In the rows, 128 means zero.
Here are made-up nodes, facts about them, and rows of numbers that follow some of those facts. Name the node behind each unnamed row.

Named rows:
roska: [138 134 102 101 104 204 142 142 142 115 158 121 153 189 120 141 149  67
 118 123 162 167 148 110 119 151 141]
tratre: [104  88 110 147 123  91 109 143 148 110 110 137 104  88 164 159 107 194
 121 151 132 112 125 108 127 121  88]
plupi: [ 99 204 104 159 119 131 150  96 102 190 115 147 137 102 122 124 143 133
 186 124 114 156  92 130  75 118 130]
kuflan: [135  71 118 105 147 124 177 130 141 154 178  90 153 230 108 113 117  79
 140 116 161 168 169 130  71 117 195]
dipil: [145  83 121  98 137 134 171 120 131 141 172 102 164 222 108 120 121  81
 141 107 162 157 168 116  77 116 183]
plafleren: [102  86 132 165 115  79 114 134 135 104  89 137 103  81 164 164 115 175
 112 164 119 117 126  93 137 128  90]
piga: [ 93 121  80 103 106 181 136  61 112 158 163 102 121 121 138 121  75  96
 126 135 166  95 166  96 111 108  83]
lega: [108  89 108 148 122  91 106 143 148 111 111 138 106  88 162 158 108 195
 122 150 131 114 125 109 125 120  87]
pustul: [145 128 153 115 125 118 119 140 106 131 120 149 121 147 135 105 162 166
 105 137 143 120 141 123 137  96 148]
skime: [187  99 157  94 145 151 104 153 112  94 130 122 139 151 119  92 140 116
 118 123 123 109 139 153 163 142 151]
mamuklu: [228 126 125 103 121 175 122 114 141 121 168 116 200 164 101  82 166 102
 157 134 158 155 151 103  71 120 106]
grono: [ 77  81  87 128 119 130 107 104 114 130 119 124  82  83 173 137  70 183
 110 156 151  71 153  96 137 101  75]
suklastik: [127 137  90 105 104 220 133 153 146 109 154 128 147 197 122 153 153  65
 112 120 163 174 148 106 125 160 148]
flaram: [164 114 167 105 137 161 117 179 137 108 137 100 107 125 135  68 142  88
  98 171 115 134 132 189 177 160 135]
gigrer: [107 121 131 155 135  95 165 156 171  85 111 133 102  83 145 172  82 206
 129 136 141  94 110 111 154 100  81]
skezo: [ 91 204 113 110  72  99 141  94  89 190 146 162 139 101 146 153 148 118
 191 105 101 158  79 169  69 127 132]
nezim: [130 129 109 127 109 134 138 108 152 131 152 120 151 126 124 144 120 108
 143 126 141 146 133 114  94 133 101]

Some facts about the nodes:
λ: points at; α: is of sort
gigrer λ stofos; drofe λ brovum; numata λ givisam; ropa λ sigrum; dutrir λ sagilol; gezir λ draga
drustavin λ fidre; gronakan λ ledrul; radru λ grikir; seti λ skesu; nezim λ nusta; gavik λ piga
gulok λ daner; vafil λ flibral; kofes λ trotro; fedron λ rivutin; rekli λ gronakan; zopeten λ dipil
dilil λ pledrafol; plupi λ pluror; miran λ rekli; kunu λ breskugrom; libi λ vipo; vumes λ greklu
flibral λ lustustir; bima λ drofe; vubik λ radru; serodos λ flabrople; roska λ briker; vanok λ drilos
lupu λ vapon; grefik λ zopeten; sifel λ drogron; skadri λ dapo; klatres λ dotrul; banir λ dilil
mepil λ vires; vires λ lipor; stifan λ drustavin; grono λ vubas; skesu λ klarer; plegrek λ mamuklu
gotu λ dredipam; mamuklu λ dradrek; flafir λ vodru; piga λ kisik; suklastik λ pugo; lega λ mukar
lipor λ grigrer; sigrum λ klatres; drovir λ ronu; mogram λ vubik; pledrafol λ drovir; draga λ tedruk
greklu λ suklastik; liplu λ lesan; skirun λ kunu; laskibe λ kuflan; pidror λ plevum; bakla λ bigim
tratre λ plinol; plafleren λ pludrul; skezo λ rumo; rivutin λ gotu; dirun λ pasir; vubas λ dutrir
lesan λ tozezal; guku λ plutrar; kiski λ grefik; dapo λ stifan; fodes λ stoklus; brudrik λ nezim
grostom λ ropa; skime λ skestir; kletrik λ stiklo; stiklo λ pidror; pluror λ zefli; drilos λ gigrer
staga λ grolo; kisik λ kletrik; mukar λ tredukli; dradrek λ skadri; tredukli λ breki; nabom λ kiski
kuflan λ nabom; dipil λ flomul; grustu λ liplu; truza λ guzil; guzil λ gemen; vapa λ flafir
dotrul λ mepil; pugo λ staga; brobruskes λ postubru; trame λ fodes; skestir λ klebrok; gemen λ bastik
gidol λ pustul; klekem λ futre; flidiflok λ banir; rumo λ sifel; gelu λ drifliro; vapon λ laskibe
givisam λ peklur; muzim λ breskin; pludrul λ grostom; futre λ skime; klebrok λ lifler; breskin λ dapodes
nusta λ gidol; pasir λ trame; trotro λ vapa; stoklus λ kofes; zefli λ vapler; briker λ vumes
plinol λ klebrin; flaram λ dirun; peklur λ miran; stofos λ flidiflok; dredipam λ gelu; degrel λ lupu
plevum λ libi; sagilol λ gavik; grigrer λ bima; drulimor λ muzim; drupi λ guku; flabrople λ tritudam
bigim λ buflok; breskugrom λ gezir; breki λ klidre; vodru λ degrel; lustustir λ grono; grikir λ drupi
ronu λ seti; daner λ mogram; grolo λ gulok; bastik λ bakla; drogron λ fedron; klarer λ grustu
postubru λ roska; brovum λ truza; gigrer α f; drofe α b; numata α e; flomul α d
ropa α e; dutrir α b; gezir α e; drustavin α f; klebrin α d; gronakan α f
radru α f; buflok α b; seti α c; nezim α a; gavik α b; gulok α g
vafil α f; kofes α g; fedron α c; rekli α f; zopeten α a; dilil α c
plupi α e; miran α g; kunu α b; libi α a; vumes α d; flibral α d
bima α d; vubik α e; serodos α a; roska α d; tozezal α b; vuteras α e
vanok α f; pustul α g; dapodes α a; lupu α g; lifler α g; fatro α c
grefik α a; sifel α a; skadri α b; klatres α d; banir α a; mepil α a
vires α b; fidre α b; bragra α d; stifan α e; grono α f; skesu α g
plegrek α a; gotu α c; mamuklu α d; flafir α c; piga α a; suklastik α d
lega α f; lipor α c; sigrum α d; drovir α f; mogram α b; plutrar α a
pledrafol α a; draga α c; greklu α b; liplu α d; skirun α g; laskibe α a
pidror α d; bakla α a; tratre α f; plafleren α f; trudrur α a; skezo α e
tedruk α e; rivutin α e; savin α f; dirun α c; vubas α c; lesan α f
guku α d; kiski α c; dapo α g; fodes α c; brudrik α f; grostom α b
skime α c; kletrik α b; stiklo α c; pluror α e; drilos α a; staga α e
kisik α e; mukar α g; dradrek α c; tredukli α g; nabom α e; kuflan α d
dipil α d; grustu α a; truza α g; ledrul α b; guzil α b; vapa α d
dotrul α g; pugo α e; brobruskes α f; trame α a; skestir α g; gemen α c
gidol α g; klekem α g; flidiflok α c; rumo α c; gelu α e; vapon α a
givisam α b; muzim α e; pludrul α c; futre α b; klebrok α d; breskin α d
nusta α a; pasir α e; vapler α f; trotro α a; stoklus α b; zefli α a
briker α c; plinol α a; flaram α c; peklur α g; stofos α c; dredipam α d
degrel α c; plevum α e; sagilol α g; tredal α b; grigrer α e; drulimor α c
drupi α g; flabrople α a; bigim α c; breskugrom α a; breki α d; vodru α g
lustustir α f; peste α g; grikir α c; ronu α d; daner α a; tritudam α b
klidre α a; drifliro α f; grolo α b; bastik α g; drogron α e; klarer α d
postubru α g; vipo α a; brovum α b

Name these rows:
No name comes twice in this set of rows, the named rows included.
[173  83 194 124 140 123 119 133  82  84  92 124 139 155 118 111 144  87
 104 129 106 114 143 120 181 147 168] : gemen
[156 124 143  32  47 129 145 117 118 124 205 128 171 171 144 152 146  52
 143 108 142 154 137 167  96 137 127] : dredipam
[106 113 127 155 136  93 158 154 165  88 110 133 103  87 148 170  83 205
 128 136 141  96 115 107 149 102  86] : lesan
[164 157 154 100 116 172 216 131 154  98 170 105 164 172  97 127 114  81
 143 116 168 135 138 119 130 106 122] : liplu
[175  96 184 117 137 138 116 143  96  86 103 120 135 146 123 103 145  90
 106 135 110 116 139 135 182 150 155] : pludrul
[119 128 120  66  53  95 127 107 140 132 190 135 153 122 152 180 123  90
 151 107 124 147 118 164  90 142 101] : sifel
[131 135  95 103 103 213 137 149 144 111 156 125 149 193 122 148 153  65
 114 121 163 171 148 108 123 157 144] : vumes
[108 104 151 132 146  94 141 168 135 168 133 115  87 159 143  79 149 148
  90 169 137 149 147 162 126 107 180] : vodru
[128 157 126 134 122 138 189 118 173 109 153 113 145 123 109 155  96 117
 147 119 148 132 122 117 121 115  95] : drilos
[162 109 181 132  96 137 166  93  99 112 122 114 169 174 116 133 154  33
 122 145 134 161 154  78 122 136 141] : bima
[174  83 207 134 135 119 119 130  77  82  81 124 138 148 122 111 152  74
 101 140  99 118 142 115 188 155 164] : lipor
[139 118 110  72  99 207 156  79  99 145 179  96 142 169 127  95 105  58
 124 137 178 112 179 102 115 108 116] : pidror
[179 138 185 106 160 156 182 171 138  63 128 112 130 146  98 109 106 126
 123 108 134  91 121 158 205 118 145] : flidiflok
[ 99 129 113 144 117 124 155 144 191 163 167  85 111 113 138 109 117  82
 121 184 129 184 133 165  92 151 103] : trotro

The same nodes again, as new rows of numbers:
Some nodes and their rows:
flaram: [120 122 114 108 122  99 135 150 115 169 145 123 224 166  92 169 125 123
 145 110 173 174 102 142 140 129 137 177  90 117 132 140 150 196]
tozezal: [106 144 202 133 130 166  35 165  74  99 162 128  72 128 127  96  91 138
 137  54  59 132 186 111 122 122 106 113 127 137  85 185 161  99]
sigrum: [195 131 117  87  74 227 173 136 167 191 100 149  98 101 160 141 122 145
 160 198  71 156 124 142 179  88 119 122 138  98  96 134 113 135]
pluror: [132 131 110 132  72 208 139 195 131 115  88  68 124 169 107 153 183 178
 126 157 143 103 103 107 112 173 147 173 114 123 141 173 160  65]
daner: [103 123 119 123 147  64 127  76 119 123 162 128 143 103 144 101 128 143
 101 110 140 127 164 141  80 135 110 109 138 113 183 122 147 139]
drifliro: [145 126 118 125 101 148  93 160 130  97 108  80 180 148 111 158 169 121
 166 126  57 129 103 108 113 157 138 129 130 102  56 126 134  77]
tredukli: [ 99 104 168 133 160  80 153  89 115 132 150 130  91  98 144  95 116 155
 106  73 147 123 170 110 134 111 119 125 159 159 171 162 113 154]
briker: [139 136 162 144 108 106 122 154 143 110 108 123 173 124 120 155 108  65
 191 113 187 116 108 107 133 115 118 161 117 133 136 140  72 150]
trudrur: [113 140 111 131 146  66 121 101 123 113 156 140 143  93 145  98 130 129
 115 109 151 127 165 128  93 128 110 113 131 111 187 126 136 139]
tratre: [166 170  40 133 142 176  85 177 110 106 131 122 170 173 106 165 153  72
 161 166  95 139  75 131 144 145 112 126  86  78  80  79 136 119]
vanok: [172 101  14 137 170 137 179 157 128 129 106  79 194 153 113 175 201 113
 133 165 136 127  58 106 170 164 145 152 116 108 113 112 109 124]
dapo: [106 129 124 131 180  89  97 101 101 123 157 180  93 110 142  88  96 118
  98 101 148 122 162 147 124 108 104  84 117 141 140 113 123 159]
gigrer: [162  99  37 135 157 133 160 157 133 118 103  83 190 150 112 171 195 124
 141 161 113 122  77 111 153 163 147 138 119 109  86 113 115 106]
drovir: [152 134 102 126 116 154 113 159 128 108 113  86 169 149 111 163 168 113
 168 131  82 133  92 114 131 152 132 145 118  93  78 121 130  95]
peklur: [111 120 140 133 170  93 127 109 101 127 162 148  96 100 145  92 123 143
 103  85 146 123 165 117 132 114 114 108 136 152 165 147 127 151]
guzil: [ 95 102 159 160 181 102 116 124  98 100 140 147  86 128 107 106 115 133
  89  79 134 124 138 109 156 129 162 137 142 182 120 134 139 132]
rivutin: [129 145 102 130  78 209 121 189 132 114  88  94 118 179 108 151 165 162
 129 172 146 103  96 127 106 162 139 146 107 115 130 137 160  80]

Rows to name:
No name comes twice in this set of rows, the named rows included.
[ 81  97 181 167 170  84  88 119 106  77 134 155  89 124  97  97 123 133
  77  72 115 124 135 109 140 129 192 128 145 203  86 124 138 106] : buflok
[117 103 147 107 140  91 134 102 136 165 143  71 183 151 126 173 101 121
 108 145  80 140 113 169 102 162 136 117 128 130  81 126 157 112] : grikir
[142 136  97 135  79 219 163 198 127 123  93  67 129 171 108 157 184 172
 124 164 158 106  95 106 126 175 140 181 114 114 166 173 159  77] : plupi
[188 142 136 122  88 205 156 115 185 148  90 154  76  83 154 127 123 103
 130 215  66 141 110 136 179  94 161 118 153 132  89  99 110  93] : kuflan
[128 144 151 130 152 136  77 139  83 106 178 141  92  92 146  88 126 137
 112  80 111 139 182 114 123 119 106 113 125 134 151 177 150 125] : skesu
[ 96 111 148 135 178 112  85 119 100 115 137 169  79 150 125 103  83 129
 121  97 106 112 150 136 136 115 116  78 120 161  74 114 118 144] : fidre
[160 126 155 105  73 174 172  99 188 173  92 181  99 100 136 131 112 133
 134 187  89 163 102 151 172  83 168 138 152 139  90  94 121 138] : klebrok
[103 112 129 118 165  93 115 115  92 135 167 169 124 116 129  96 122 161
 103  76 156 151 166 126 132 107 121 118 117 146 152 154 139 179] : kofes
[ 83 111 133 107 150  42 111  57 126 136 173 112 145 108 147 104 124 172
  68 121  72 134 175 174  58 159 124  74 147 124 133 110 174 106] : plutrar
[115 114 147 150 168 124 121 143 100 111 125 154  74 125 122 105 104 124
 145  68 169 109 143  94 168 103 115 132 135 158 137 158  91 166] : greklu
[127 145 108 129 118 125 118 122 140 125 105 125 158 172 105 161 128  87
 166 138  94 130  88 144 119 134 119 122 123 101  68  66 109 131] : drustavin
[107 138 134 136 178  97 119 100  95 127 167 164  84 112 143  94  95 120
  95  92 148 130 161 133 130 114 111 105 136 144 164 118 131 155] : sagilol
[ 99  98 136 113 181  82 132  75 100 152 175 124  99 118 145 103 116 165
  59 106  93 138 170 157 114 141 124  81 138 151 131 140 165 130] : drupi

The same nodes again, as new rows of numbers:
Named rows:
gidol: [ 97 166 104 134 115 125 133 112 163 139 123 141 147  85 130  99 106 121
 171 112 126 117  70 135 190 158]
dutrir: [189 126  96 127 104  93 119 121  94 116 139 131 172 128 141 118  77 133
 118  94 113 104 127 116 128 109]
brobruskes: [100 146  81 126  90 121  80 114 118 117 158 149 124 137 126 108 108 119
 134 117 102 105  51 130 135 120]
vapa: [124 140 135 129 122 156 185 143 115 151 100 173 134 105 141  54 153  93
  92 144 123 192  48 117 125  86]
grostom: [193 105 100 124 130  79 118 130 122 119 159 118 151 112 124 124  56 129
 103 106 110 115 134 107 126 111]
lesan: [108 147 101 112  95 123  85 130 100 136 134 139 103 126 122 119  98 133
 132 130 127 102  65 118 153 125]
tritudam: [182 130 106 134 109  92 117 128  98 124 143 131 170 126 122 113  80 141
 122  98 112 105 129 121 129 107]
bima: [145 114 126 117 115 181 181 131 143 124 114 171 141  84 129  61 151  91
  90 145 123 178  62  90 137  86]
bragra: [132 135 129 120 105 173 183 129 127 136 112 169 136 103 134  58 156  91
  93 138 117 176  64  99 123  99]
fatro: [121  90 127 145 117 151 202 124 132 131  72 160 181 101 138  51 161 107
  74 138 101 187  99  93 106 112]
vanok: [103 131 104 127 103 131  95 109 119  93 156 153 124 134 112 106  94 102
 135  85  89 112  56 131 152 106]
grustu: [ 84 139 104 123 107  70  97 122 120  97 127 144 146 128 128 153  85 181
 133 108 138 119 148 120 123 123]
gronakan: [107 136 105 121 101 127  89 123 112 117 143 148 114 127 115 113  95 116
 133 108 110 107  60 125 155 111]
pidror: [120 145 137 129 105 173 180 132 127 144 120 165 133 105 110  49 160 104
  98 139 112 178  65 106 119 103]
mogram: [174 144 109 125  92 101 124 115  80 116 140 121 162 136 120 112  74 148
 129  80 107 102 140 116 124 124]
muzim: [149 107  78  91 127 137 132 115  71 170 162 184 126 139  89 101  92  63
 135 146 140  89  62 162 129 104]
grono: [116 130  96 110  95 128  93 116 109 106 137 149 115 126 140 121  93 107
 127 106 112 104  59 116 156 115]

Name these rows:
No name comes twice in this set of rows, the named rows included.
[124  87 151 158 122 140 195 137 143 152  63 177 185 109 136  63 178  73
  58 141  97 168 108  94 110 104] : kiski
[142 121  67  89 112 142 130 105  64 167 168 182 128 150  91  96  95  69
 140 142 133  85  63 163 118 117] : staga
[164  84  75  86 140 145 130 118  90 159 166 185 128 122  83 105  84  60
 130 153 144  92  63 152 142  95] : grigrer
[116 147 104 137 122 146 131 114 176 122 117 154 169  65 122  98 114 129
 182 118 138 116  64 131 215 133] : bastik
[ 74 137 108 141 139  52 107 130 112  91 123 150 153 130 134 139  73 179
 140  95 132 151 119 151 127  95] : trame
[ 80 128 109 137 112  76 104 107 134  61 144 153 163 135 118 141  83 158
 135  72 107 126 141 130 124 109] : banir
[181 140 101 124  99  89 112 135  87 145 132 123 159 126 130 119  81 157
 122 117 131 100 135 113 126 121] : tozezal
[174 142  97 131  93  96 118 116  88 119 146 126 170 138 126 110  81 148
 126  90 106 102 132 121 118 121] : grolo
[121  97 123 141 110 149 200 125 125 139  69 155 176 102 142  54 160 116
  75 147 107 182 102  89 105 122] : seti
[ 80 125 110 138 114  80 106 104 136  55 148 155 167 135 115 139  83 152
 136  65 102 127 140 134 122 106] : drilos
[ 95 168 119 145 127 111 130 126 163 158 113 153 149  91 133 102 114 104
 163 116 127 116  65 146 193 147] : lupu
[195 107 100 128 125  89 117 130 120 115 152 125 165 109 120 121  65 135
 112 104 116 111 131 110 133 103] : vires

